[-0.29  0.23  1.28  0.78 -0.12 -1.03  4.49  1.28 -1.39 -2.72 -0.38 -1.73
  0.30 -1.55 -1.53 -1.58  1.90  1.00 -0.49 -0.81  0.34  2.68 -0.46 -1.58
 -0.35 -2.68  0.11 -1.76 -0.32  2.95  0.47 -0.16 -0.48  0.53 -0.66  0.54
  0.20 -0.59  0.06 -0.78 -1.17  0.31 -0.95 -0.02 -0.53  0.13  0.58 -0.35
  0.42  0.82 -0.34 -1.64  0.28  0.36 -0.03 -0.39 -0.55 -0.15 -0.80 -0.61
 -0.05 -0.45 -0.27 -0.92  0.68  0.65  1.05 -2.78] => W.[30]
[-0.18 -0.33  0.40  0.44 -1.18 -0.35  2.16 -0.24  0.63 -0.62  0.23 -1.10
  0.84  0.05 -1.43  0.52  1.14  2.10  0.21  0.86  0.08 -0.95  0.16 -0.90
  0.52 -1.12  1.20 -0.06  0.04  0.62 -1.42  0.08  0.40  0.50 -0.91 -0.44
  0.33 -0.06  0.10 -0.48  0.25 -8.52 -1.39 -2.00  0.70 -0.64 -0.25  0.19
 -2.19 -0.63  2.35 -0.09 -0.34  1.02 -0.39  0.03 -0.92  0.11  0.14  0.30
 -0.48 -0.09 -0.63 -0.24  1.71  0.67  1.06  1.54] => K.[35]
[-0.49  1.36  0.58  0.31 -2.73  0.74  1.12  3.83  0.89 -2.26 -0.61  0.61
 -0.88 -2.79 -1.75 -1.93  0.24 -0.33 -1.20 -2.24 -1.32  2.89  2.06  3.00
 -1.42 -0.89 -2.66  1.09 -0.50 -1.54  0.74  0.43 -0.14  0.55  2.49 -0.54
 -0.91  1.24 -6.00  4.90 -0.75  0.60  2.33  0.10 -1.96  3.09  0.30 -0.47
 -0.48 -0.67 -8.52 -1.74  0.26 -2.35  0.58 -0.65  0.79 -0.61  2.62 -0.99
  2.26  0.00 -0.12  1.76 -2.19  1.00 -1.77 -3.12] => W.[30]
[-0.08  0.31  0.03 -0.36  1.99 -1.10  1.82  0.84 -6.57 -3.58 -1.39 -1.69
  0.20  3.46 -2.21  0.64  0.64  0.07  0.57 -1.06  0.64  0.72  2.02  0.52
  0.37 -0.43  0.36 -0.23 -0.67  0.53  0.53  0.08 -1.56  0.73 -0.03  1.06
 -1.29 -0.64  0.07  3.04 -0.51  0.13  2.24 -1.42  0.07 -0.38 -0.18 -0.64
 -0.98  0.65  3.72 -0.06  0.53 -0.12  0.23 -0.54 -0.73 -0.52  3.04  0.61
 -2.17 -0.19  0.49  1.26 -0.27 -0.17  0.37  1.32] => W.[25]
[-0.10  0.47  0.50 -0.27  1.67 -0.73 -0.56  2.31 -4.28 -0.14 -0.41  0.28
 -0.44 -1.97 -1.47 -0.48  0.24  0.33 -0.35 -0.30  0.99  0.53  0.89  1.57
  0.76  1.68  0.31  0.33 -1.32 -0.48  0.51 -0.50 -1.19  0.65  1.22 -0.07
 -1.20  0.39 -1.46  5.02 -1.46  0.34  2.43  0.27 -1.30  0.90 -0.21  0.27
 -1.38  0.19  0.11  0.14 -0.13 -0.76 -0.21  0.11  0.11 -0.35  2.39 -0.48
 -1.62  0.27  0.53  1.10 -1.94  0.18 -0.49  0.12] => W.[25]
[-1.22 -0.36  0.36  4.24 -0.24 -0.23  3.36 -0.85  1.07 -0.51  0.53 -1.84
 -0.09  0.14  0.55 -0.14  1.34  0.63  0.77  1.02  0.36 -0.92  0.08 -2.42
  0.25 -1.35  1.51 -0.11  0.46  0.43 -0.76 -0.14  0.37  0.15 -1.21  0.43
  0.70 -0.12 -2.51  0.38  0.14 -0.09 -2.33 -0.53  0.96 -1.43 -0.13 -0.47
 -2.79  0.78  3.42 -0.86  0.00  1.12 -0.09  0.47  4.97  0.57 -1.69 -0.20
  1.27  2.39 -0.40 -1.87  2.10  0.40  1.36  1.31] => K.[32]
[-0.59  1.27  1.64 -0.98  0.41 -0.93  1.96  0.91 -4.82 -3.51 -2.57 -2.17
 -0.05 -3.21 -2.43 -1.01 -0.04  0.48 -0.59 -1.50  0.01  3.51  0.31 -0.78
 -0.14 -1.36  0.42 -0.52 -0.37  0.47  0.63 -0.18 -0.74  0.54 -0.03  1.00
 -0.54  0.49 -0.72  2.15 -0.71  0.35  0.22 -0.19 -0.06  0.06 -0.06 -0.04
  0.87  0.21  1.80 -0.55  0.96 -0.60 -2.28  0.13 -0.70 -0.68  1.34  0.35
  0.80 -0.24  0.26  0.33  0.52  1.27 -0.35 -1.16] => W.[21]
[-4.15  1.47  4.39  2.02 -4.55 -0.60  4.59  2.84  0.21 -2.43 -0.69 -0.54
  0.22 -1.74 -1.02 -1.69  0.65  0.86 -1.54 -0.96 -0.29  2.71  0.53 -3.53
 -1.61 -3.76 -2.77  0.26 -0.40  1.65 -0.15 -0.47  0.96  1.16  0.12  0.30
  0.82  0.57 -7.77  5.54  0.69  0.64 -2.57  1.23  0.82  3.25  1.05 -0.27
  0.57  0.03 -8.52 -0.38  0.64 -0.09  0.50  0.81  1.40 -0.28 -1.39  0.03
  5.45 -1.22  0.31 -3.59 -0.37  0.85  0.25 -1.98] => K.[35]
[-1.85  1.42 -0.92  0.24 -1.25 -1.35  1.29  3.55 -3.30 -3.41 -0.27 -4.43
 -0.06 -2.33 -2.01 -3.56  0.13  0.17 -1.00 -1.63 -0.12  5.49 -1.74 -1.03
 -0.49 -2.17 -2.36 -0.22 -0.13 -0.09  1.17  0.98 -0.22  0.75  1.11  0.03
 -0.28 -0.39 -2.37  3.29 -1.80  0.29 -0.19  1.30 -0.07  1.90  0.16 -0.24
  3.11  1.13 -6.45  0.03 -0.74 -0.51 -0.08  0.41  0.61 -0.08 -0.78 -0.27
  0.72 -0.02  0.03 -0.74 -1.84  0.49  0.12 -4.52] => W.[30]
[-0.23  0.83  1.06  2.00 -1.21 -0.91  3.79 -0.31  1.54 -1.15 -1.13 -2.30
  0.28 -1.20 -1.19 -1.41  8.52 -0.68  0.21 -0.47 -0.43  1.71 -0.56 -2.11
  0.49 -2.33  2.89  0.18 -0.10 -0.06 -1.53  0.13 -0.18  0.74 -1.52  1.03
  0.16 -0.63 -2.37 -0.15 -0.83  0.28 -2.28  0.04  0.90 -1.19  0.32 -0.01
 -2.95  0.75  3.11 -0.14 -0.17  1.15 -0.57  0.72 -0.30 -0.26 -1.66 -0.35
  0.14  0.68  0.17 -2.10  1.00  0.29  1.60  0.48] => K.[26]
[-0.36  0.65  0.81  1.50 -0.88 -0.07  2.98  0.30 -1.48 -1.64 -1.90 -2.88
  0.57 -2.17 -0.20 -0.01  1.74  0.08 -0.45 -1.16  0.73  1.52  0.36 -1.88
 -0.31 -1.69  0.72  0.39 -0.96 -0.49 -1.01 -0.72  0.69 -2.87 -0.66  0.59
  0.29 -0.38 -3.61  4.15  0.03  0.40 -2.33  0.76  0.46 -1.03 -0.16 -0.53
 -2.96  1.01  5.24  0.17 -0.05  0.21 -0.53 -0.30  0.50 -0.28 -2.20  1.91
  3.64 -1.08 -0.13 -1.71  0.88  0.93  1.42  1.41] => K.[26]
[-1.61  0.92  0.18  0.96 -2.96 -0.41  3.87  0.98 -1.35 -3.32 -0.99 -1.35
  0.85 -3.22 -0.49 -1.14 -0.86  0.42  1.54 -0.96 -0.55  2.99  0.12 -2.36
 -0.28 -2.58 -1.58 -0.04 -0.09 -0.21  0.05 -0.10  0.30  0.20 -0.90 -0.11
  0.62  0.46 -5.66  4.86 -0.79  1.14 -2.19 -0.15  0.18  1.48 -0.17 -0.41
 -1.22  0.45 -3.07  0.76  0.03  0.11  1.05 -1.76  0.27  0.78 -0.38  0.51
  2.84 -0.50 -0.88 -1.79 -0.57 -0.05  1.60 -1.24] => K.[26]
[-0.60  0.91  1.08  1.33  0.18 -0.43  1.29  1.01 -0.76 -1.16 -0.40 -1.72
  0.35 -2.25 -0.59 -1.79  0.72 -0.20  0.23 -0.99 -0.21  1.02  0.35 -0.85
 -0.86  0.22 -0.38 -0.05 -0.20 -1.00 -1.88  0.49  2.02  3.16  0.00 -0.10
  0.94 -0.09 -2.76  4.38 -1.45  0.64 -0.74 -0.36  0.97  1.35 -0.68 -0.81
 -0.49  1.93  4.11  0.73 -0.27  1.18  0.83  0.50 -0.48  0.94  1.50 -0.45
  1.41 -0.01 -0.99 -0.62 -0.47  2.40  1.70  1.74] => K.[26]
[ 0.05  0.40  0.38 -0.44 -0.70  1.19  1.41  1.69  0.08 -0.71 -0.37 -1.71
 -1.06 -1.92 -1.75 -0.73  1.27 -0.03 -0.83 -0.23 -0.15  0.17  1.64  1.56
 -0.17 -1.23  1.20  0.30 -0.62  0.14  0.25 -1.53 -0.65  1.83  0.56  0.51
 -1.27  0.15 -0.09 -0.15 -0.23  0.54  0.74 -0.49 -0.24  0.22  0.44  0.22
 -0.93  0.48 -2.41 -0.35 -0.85 -1.05 -1.23 -0.58 -0.22 -1.23 -0.01  0.24
 -0.25  1.39  0.09  0.86  1.81  0.83 -0.24 -1.43] => W.[30]
[-1.06  0.22 -0.19  0.80  1.58 -0.95  1.75  1.58 -5.38 -3.88 -2.43 -1.85
  0.07 -2.35 -1.65 -0.80 -0.47  0.64 -0.88 -1.27 -0.36  3.07  0.65 -0.35
 -1.06  0.12 -0.65  0.18 -0.62  1.16  1.14 -0.11 -1.33  0.47  0.32  0.74
 -0.65 -0.69 -3.17  5.10 -1.34 -0.59  0.60  0.01  1.38  2.55 -0.84 -0.75
  0.11  0.58 -0.31  0.04 -0.49 -0.62 -0.09  0.31 -0.36 -0.30  0.57 -0.41
  1.98 -0.37  0.04 -0.41 -2.62  0.31  0.56 -2.26] => W.[25]
[-1.37  0.75 -0.04 -0.90 -2.33 -1.17  4.20  0.78 -0.81 -2.24 -0.82 -1.29
  0.76 -1.09  0.68  0.12  0.69  1.05  0.20 -0.93 -0.05  1.36 -1.07 -5.35
 -1.39 -4.65 -0.59 -0.93  0.89 -0.48 -0.87 -0.43  0.33  0.01 -2.41  0.56
  1.69 -0.14 -1.21  0.33  0.81  0.10 -4.80  1.30  1.68 -0.94 -1.43 -0.29
  1.70 -0.16  5.14 -0.55 -0.08  1.41 -0.49 -0.16  0.64  0.38 -2.68  0.09
  3.27 -0.50 -1.41 -3.36  0.51  0.64  2.33 -0.28] => K.[35]
[-0.54 -0.14 -0.18  0.83  1.41 -1.36  2.27  0.58 -7.16 -3.68 -1.88 -1.82
  0.40 -1.15 -0.62 -2.39  1.36 -0.09 -0.88 -1.90 -1.14  4.78 -0.73 -1.89
 -0.72 -1.79  0.01 -0.39 -0.88  0.83  1.77  0.53 -0.70  0.68 -1.31  0.83
 -1.08 -0.11 -0.55  4.02 -0.26  1.72  0.32  0.55  0.23  1.48  0.56 -0.32
  1.11  2.27  3.14 -0.59 -0.02 -0.51 -0.50  0.73  0.11 -0.14 -1.92 -0.35
  0.44  0.18  0.96 -1.09 -0.83  0.93  2.25 -2.23] => W.[25]
[ 1.25 -0.17  0.54 -1.06  1.90 -0.29  0.10  0.14 -4.95 -1.33 -1.15 -1.31
 -0.57 -1.77 -1.15 -1.90  0.13 -0.19 -0.42 -0.32  0.02  1.04  1.17  1.41
  0.26  0.31  1.13  1.10 -0.61 -0.77 -0.77  0.71 -0.70  0.85  0.69  0.28
 -1.38 -0.13 -0.23  2.83 -1.73  0.55  1.55 -1.41 -0.62  0.59 -0.71 -0.02
 -0.74  1.53  0.89  0.19 -0.17 -0.10  0.41 -0.98  0.07  0.16  0.98 -0.42
 -1.04  0.95  0.56  0.94 -0.86  0.72  0.71  0.04] => W.[21]
[-1.61  0.50  0.00  0.75 -3.79  0.53  3.00  1.37  2.32 -0.96  1.46  1.72
  3.06 -0.25 -0.51 -1.27  0.50  1.82  0.03 -0.42 -0.07  1.14 -0.67 -0.43
 -0.40 -0.17  0.50 -0.25  0.19  0.32 -0.61  0.53  0.70  0.78 -0.82  0.34
  0.65 -0.20 -3.97  0.46  1.43  0.39 -1.90 -0.58 -0.25  0.15  0.16 -0.42
 -2.21 -0.24 -5.06 -0.30 -0.47  0.53 -0.02 -0.14  0.44  0.35  0.71  0.07
  0.88  0.09 -0.60 -1.52  1.84  0.54  1.13  0.16] => K.[35]
[-0.51  1.60 -0.06  0.54 -1.27  0.36  1.87 -0.35 -0.16 -1.31 -0.86 -2.75
  0.90 -0.97 -0.30  0.61  0.33 -0.19 -0.81  0.45  0.33  0.10  0.13 -1.14
 -0.30 -1.77  1.94  0.64 -1.13  0.06 -1.83 -0.12  1.69  0.65 -1.20  0.15
  1.04  0.17 -4.19  0.90  0.57  1.04 -2.13 -1.62  0.74 -2.84 -0.39 -0.45
 -4.91  1.08  3.72 -0.11  0.34  0.40 -0.38  1.95 -1.05 -0.03 -0.84  1.12
  2.88  0.12 -0.02 -1.47  3.19  0.34  1.04  1.73] => K.[26]
[-0.49  0.40  0.36  0.34 -1.16 -0.10  1.35  0.57  2.56  0.45 -1.08  0.85
  0.77 -1.04 -0.86 -0.90  0.50 -0.08  0.59  0.24 -0.54  0.03  0.16 -0.62
  0.67 -1.24  0.41 -0.23 -1.15 -0.45 -1.80  0.42  0.36  0.40 -0.82 -0.36
  0.10 -0.37 -1.99  2.01  0.18  1.06 -1.89 -0.69  0.34 -0.34  0.03  0.04
 -1.32  0.48  1.67 -0.21  0.09  0.96  1.22  0.33  0.33  1.28  0.27  0.31
  1.68  0.42 -0.45 -0.43  0.44 -0.09  0.71  1.47] => K.[26]

[-1.32 -0.27  0.43 -0.24  4.26 -0.05  1.34  0.19 -0.61  0.79  0.77 -1.43
 -0.84  0.47  0.11 -0.38  0.44 -0.30  0.57 -0.57  0.12 -0.46 -0.01  0.32
  0.35 -0.18 -0.13  0.71 -0.12  1.23  1.98  0.06  0.46 -0.33 -0.92  0.83
 -1.40  0.00 -0.36 -0.07 -1.26  0.02  2.32  2.43  1.48 -0.62  0.79 -0.94
  3.67 -0.75  0.09  0.38  0.05 -2.08 -0.92 -0.95  0.91 -0.08 -0.45  1.61
  0.24 -0.75 -0.07  0.25 -0.37 -0.03  0.49 -0.02] => j373.(46)
[-0.08  0.16 -0.72  0.01  2.66  1.07  0.97 -0.79 -0.26  0.52  1.12 -1.62
 -1.16 -0.10  0.89  0.10 -0.77  0.20  1.98 -1.98 -0.38 -1.33 -0.32  0.34
  1.13  1.19  1.18  1.52 -0.18  2.36  2.40 -0.49 -0.05 -0.44 -1.33 -0.54
 -0.39  0.20 -0.27 -0.28 -2.34 -0.70  0.99  2.13  1.54 -0.06  0.24 -0.22
  1.77 -1.24  5.71 -0.10 -0.86 -3.41 -2.46 -0.21  0.63 -0.09 -1.25  1.43
  0.04 -0.14 -0.36  0.77 -0.97 -0.21  1.23 -1.55] => j373.(49)
[-0.48  0.05 -0.83  0.20  0.51  0.62  0.80  1.11 -0.05 -0.29  0.12 -0.13
 -0.04 -0.13 -0.30  0.68 -0.84  0.55  1.40 -0.92 -0.26 -1.02 -0.15  0.20
  0.68  0.75  0.41  0.91 -0.09  1.72 -0.15 -0.39 -0.38  0.45  0.07 -0.52
 -0.53 -0.54  0.12 -0.05 -0.55 -0.71  0.76  0.02  0.08  0.09 -0.59 -0.50
  0.90 -0.82  0.18 -0.64 -0.72 -2.52  0.29 -0.82  0.58 -0.61 -0.94  1.05
  0.05 -0.46 -0.30  0.34 -0.45  0.13 -0.56 -0.65] => j373.(39)
[-0.54  0.14 -0.77 -0.14  3.84  0.79  1.05  0.46 -0.98  0.54  0.97 -2.19
  0.60  0.90 -1.35  0.93 -0.22 -0.32  0.12  0.40  0.14  0.29  1.14  0.29
 -0.82 -1.49 -1.66  0.64  0.69 -2.30  0.92  0.87  0.54  0.48 -0.14  0.12
 -0.67 -0.20 -1.10  0.08  0.90 -0.23  0.58  1.44 -0.41 -0.19  0.91 -0.85
  0.66 -0.16  0.60 -0.65  0.97 -0.85 -0.16 -1.03 -0.25 -0.64 -0.48  0.06
  0.13  0.69 -0.38 -0.06  0.54  0.01 -1.67  0.75] => j905.(42)
[-0.44 -0.17 -1.68  0.00  3.69  1.02  0.18  0.22 -1.35  0.46  0.31  1.02
 -0.70 -0.04 -0.38 -3.15 -1.15  0.33  0.83 -1.75  0.36 -0.36  0.11  0.27
  0.10  0.57 -0.30  0.59 -0.22  2.11  1.46 -0.05 -0.53  0.05  0.11 -0.03
  0.44 -0.48  0.60 -0.88 -1.21 -0.33  1.36  1.60  0.50 -0.06 -1.28 -0.87
  0.72 -0.70  0.48 -0.59 -0.22 -1.97 -2.10  0.54  1.03  0.32 -1.85  1.53
  0.29 -0.37  0.00  0.40 -0.56  0.06  1.03 -0.32] => j373.(49)
[-2.31  0.83 -2.79  0.04  0.72 -0.32  1.80  1.22 -0.72  0.56 -0.33 -1.13
 -0.41  0.84 -0.09 -0.15 -0.32  0.28  0.62  0.44  0.31  0.67  0.09  0.41
  0.31 -1.15 -0.66  0.44 -0.03 -2.11  2.08 -0.58 -0.21 -0.33  0.16  0.80
 -0.98  1.08 -0.28 -0.26 -0.47 -0.63  1.30  1.47  0.62  0.44 -0.42 -1.83
  3.56 -0.26 -0.27 -0.20  1.43  3.96 -1.70  1.74  0.74  0.04 -0.56 -1.08
 -0.75 -0.55  0.13 -0.39  0.43  0.13  0.19 -0.13] => j905.(51)
[-0.21 -0.20 -1.19 -0.12  2.34  0.23  1.13  1.58 -0.32 -0.15 -0.32  0.41
 -0.27  0.73 -0.48  0.06 -0.19 -0.05 -0.46 -1.26  0.42  0.92 -0.21  1.23
  1.42 -0.75 -0.80  0.22  0.64 -2.09  0.76  0.57  0.21 -0.32  0.29  0.01
 -0.97 -0.72 -1.40 -0.09 -0.71 -0.42  2.70  0.81  0.36  0.03  0.93 -1.21
  2.79 -0.94 -1.34 -0.73  0.75  1.55 -3.26  2.90  0.83 -0.15 -0.46  0.40
 -0.45  0.02 -0.05 -0.19  0.43  0.35 -0.93  1.39] => j905.(51)
[-1.23  1.07 -2.01 -0.24 -0.47  0.26  0.82  0.85 -0.64  0.21  0.89 -3.02
  1.07  1.88 -0.36  4.11 -0.24 -0.71  0.33  1.01 -1.20  0.61 -0.49  0.50
 -0.07 -0.52 -0.64  0.49  0.14 -2.36 -0.11 -0.74  0.84  0.16 -0.09 -0.84
 -0.89  0.30 -0.75  0.36 -0.63 -0.76 -0.95  0.25  0.16 -0.34 -0.40 -1.67
  2.07 -0.06  0.15 -1.05 -0.26  1.06  1.79  0.76  0.81  0.07  0.76  0.17
 -0.35  0.09  0.16 -0.95  0.52 -0.01 -0.07 -0.24] => j905.(42)
